Below is a small trained network, with its code and all its weights. Each question gives an input and a target symbol and asks what happens when units are switched off, that is, made to give their printed mean instead of their output.

import numpy as np


def w(rows, s, z=0):
    codes = np.array(rows[::2]) - 128.0
    scale = np.full(codes.shape[1], s)
    scale[-1] = z or s
    return codes * scale


def norm(h):
    return h / np.sqrt((h * h).mean(-1, keepdims=True) + 1e-5)


def f(y):
    return np.maximum(y, 0)


def softmax(a):
    e = np.exp(a - a.max(-1, keepdims=True))
    return e / e.sum(-1, keepdims=True)


def log_softmax(a):
    a = a - a.max(-1, keepdims=True)
    return a - np.log(np.exp(a).sum(-1, keepdims=True))


def net(x, mask):
    ids = ['Ψγδζφω'.index(c) for c in x.split()]
    T = len(ids)
    res = E[ids] + P[:T]
    r = norm(res)
    for j in range(3):
        rows = slice(2 * j, 2 * j + 2)
        q, k, v = (r @ M[0][rows].T for M in (Q, K, V))
        z = softmax(np.where(np.tri(T) > 0, q @ k.T / 2**0.5, -1e9)) @ v
        o = O[0][rows]
        res = res + np.where(mask[j], z, o[:, -1]) @ o[:, :-1]
    y = f(norm(res) @ A[0][:, :-1].T + A[0][:, -1])
    res = res + np.where(mask[3:15], y, B[0][:, -1]) @ B[0][:, :-1]
    return log_softmax(norm(res)[-1] @ U[:, :-1].T + U[:, -1])


Q, K, V, O, A, B = {}, {}, {}, {}, {}, {}
E = w([
[225,133,62,185,184,49,84,211,66],'Ψ',
[149,146,101,192,148,186,19,5,193],'γ',
[23,82,123,186,177,84,139,136,140],'δ',
[120,154,10,63,67,64,142,209,254],'ζ',
[143,153,111,137,146,137,185,7,77],'φ',
[164,145,185,133,176,59,80,50,123],'ω',
],0.0084)
P = w([
[134,196,197,173,112,36,124,60,195],'0',
[160,110,182,234,9,132,162,144,126],'1',
[166,66,190,146,122,153,137,141,142],'2',
[104,193,118,85,254,132,91,155,124],'3',
[135,175,70,159,115,151,151,134,119],'4',
[145,70,180,134,74,122,101,157,191],'5',
],0.0053)
Q[0] = w([
[117,137,128,113,181,107,55,164,133],'H1',
[133,63,189,132,49,107,144,105,147],'H1',
[151,130,157,133,41,176,250,103,89],'H2',
[109,189,82,64,148,160,147,142,64],'H2',
[115,161,116,201,163,102,80,117,198],'H3',
[141,145,119,58,122,140,136,171,121],'H3',
],0.011)
K[0] = w([
[164,181,96,255,93,87,145,148,98],'H1',
[62,218,118,55,233,106,84,119,140],'H1',
[61,102,197,99,244,164,104,38,145],'H2',
[124,73,220,233,35,168,157,81,104],'H2',
[158,122,24,93,117,180,156,217,100],'H3',
[110,98,175,171,90,118,153,97,158],'H3',
],0.0068)
V[0] = w([
[150,114,209,75,148,125,3,123,119],'H1',
[142,133,92,10,58,86,130,187,226],'H1',
[245,201,48,89,116,94,186,148,166],'H2',
[95,168,150,173,133,245,106,60,168],'H2',
[77,143,111,72,67,81,171,115,213],'H3',
[117,143,162,39,113,186,153,103,187],'H3',
],0.0042)
O[0] = w([
[105,120,84,216,203,132,188,153,133,115],'H1',
[77,54,113,124,205,85,75,65,51,4],'H1',
[179,121,2,26,147,66,196,189,117,224],'H2',
[12,95,237,123,76,76,107,114,129,118],'H2',
[96,104,136,22,140,172,217,99,202,133],'H3',
[125,118,127,131,148,178,170,80,233,34],'H3',
],0.0043,0.0034)
A[0] = w([
[67,145,138,129,118,128,178,121,129,107],'N1',
[131,169,96,3,66,121,171,133,169,165],'N2',
[57,146,143,119,109,131,135,154,124,95],'N3',
[160,127,198,118,122,81,82,148,120,1],'N4',
[60,142,154,145,137,158,154,151,115,84],'N5',
[144,157,175,162,131,61,187,122,91,225],'N6',
[169,116,85,146,122,111,42,214,82,92],'N7',
[109,160,121,137,79,172,96,101,117,97],'N8',
[169,87,56,165,134,81,21,203,70,22],'N9',
[78,134,173,142,105,48,141,131,89,103],'N10',
[120,67,55,36,165,159,164,127,222,66],'N11',
[119,114,69,90,134,69,157,190,131,198],'N12',
],0.0079,0.0023)
B[0] = w([
[145,60,85,141,204,111,150,168,196,168],'N1',
[183,110,47,41,38,40,186,74,208,237],'N2',
[109,81,123,110,163,184,164,149,183,147],'N3',
[101,187,66,131,54,101,100,181,10,155],'N4',
[168,77,172,118,158,188,150,174,210,151],'N5',
[135,143,81,119,137,146,71,189,102,247],'N6',
[185,66,24,247,206,230,163,107,98,239],'N7',
[104,102,196,140,113,52,106,118,164,183],'N8',
[198,77,60,254,189,164,142,149,112,255],'N9',
[59,112,111,58,135,143,119,227,136,187],'N10',
[166,192,124,28,53,37,191,150,162,243],'N11',
[215,127,155,160,33,104,98,57,140,254],'N12',
],0.0059,0.0054)
U = w([
[64,89,159,122,172,149,180,239,230,68],'Ψ',
[201,127,45,239,182,132,163,114,124,22],'γ',
[100,223,130,99,78,74,44,213,48,57],'δ',
[165,156,78,48,56,49,184,111,210,215],'ζ',
[131,186,253,200,81,139,84,46,194,209],'φ',
[46,52,106,94,139,87,118,52,64,3],'ω',
],0.0047,0.0004)

Each question gives the input, a string of symbols that net reads in full, and the target symbol t.
The units are the heads (2 rows each of Q, K, V and O) and the neurons (one row each of A and B). Each row of codes is followed by its name. A weight is (code - 128) times the scale printed after its matrix; where a second scale follows, it is the last column's (O, A, B and U).
mask holds one flag per unit, heads first, then neurons. A switched-off unit (its flag False) gives its mean, the last column of its rows in O or B, instead of its output. The means were averaged over made-up inputs and are rounded, as every weight is.
A unit's drop is (log p(t) with every unit on - log p(t) with that unit switched off) / (log p(t) with every unit on - log p(t) with every unit switched off).
The circuit of an input: a set's keep is (log p(t) with only the set's units on - log p(t) with every unit switched off) / (log p(t) with every unit on - log p(t) with every unit switched off). Starting from the 12 units with the biggest drops (on a tie, the unit counted first), units are removed one at a time, each time the one whose removal leaves the highest keep (on an exact tie, the one counted first), for as long as the keep stays at least 0.8.
circuit, biggest first: the units of the circuit, biggest drop first
most important unit: the unit with the biggest drop
k most important neurons: the k neurons with the biggest drops, biggest first
which heads matter: for each layer, one digit per head in row order, 1 if its drop is at least 0.15 and else 0, layers parted by /
drop of u: that unit's drop, to one decimal
input γ Ψ φ γ ω ω, target γ: 2 most important neurons	[N7, N9]
input γ γ γ, target φ: most important unit	H2
input γ Ψ γ ω γ ω, target γ: which heads matter	010
input γ ζ ω φ, target ω: which heads matter	100
input ζ ζ γ φ δ, target ζ: circuit, biggest first	[H3, N11]
input φ γ γ ω δ δ, target Ψ: which heads matter	010
input ζ δ δ δ δ, target ζ: which heads matter	001
input Ψ ζ φ, target δ: which heads matter	011
input ζ ζ φ, target ω: which heads matter	110
input γ γ γ ω ω, target δ: which heads matter	010
input γ ζ δ γ, target ζ: which heads matter	011
input γ γ δ δ γ ω, target δ: which heads matter	000
input Ψ γ γ φ, target Ψ: which heads matter	010
input ω ζ Ψ γ φ, target δ: most important neuron	[N7]
input γ φ γ, target φ: drop of H2	0.1
input δ φ φ, target φ: drop of N7	0.3
input ζ γ γ, target ζ: drop of N11	0.1
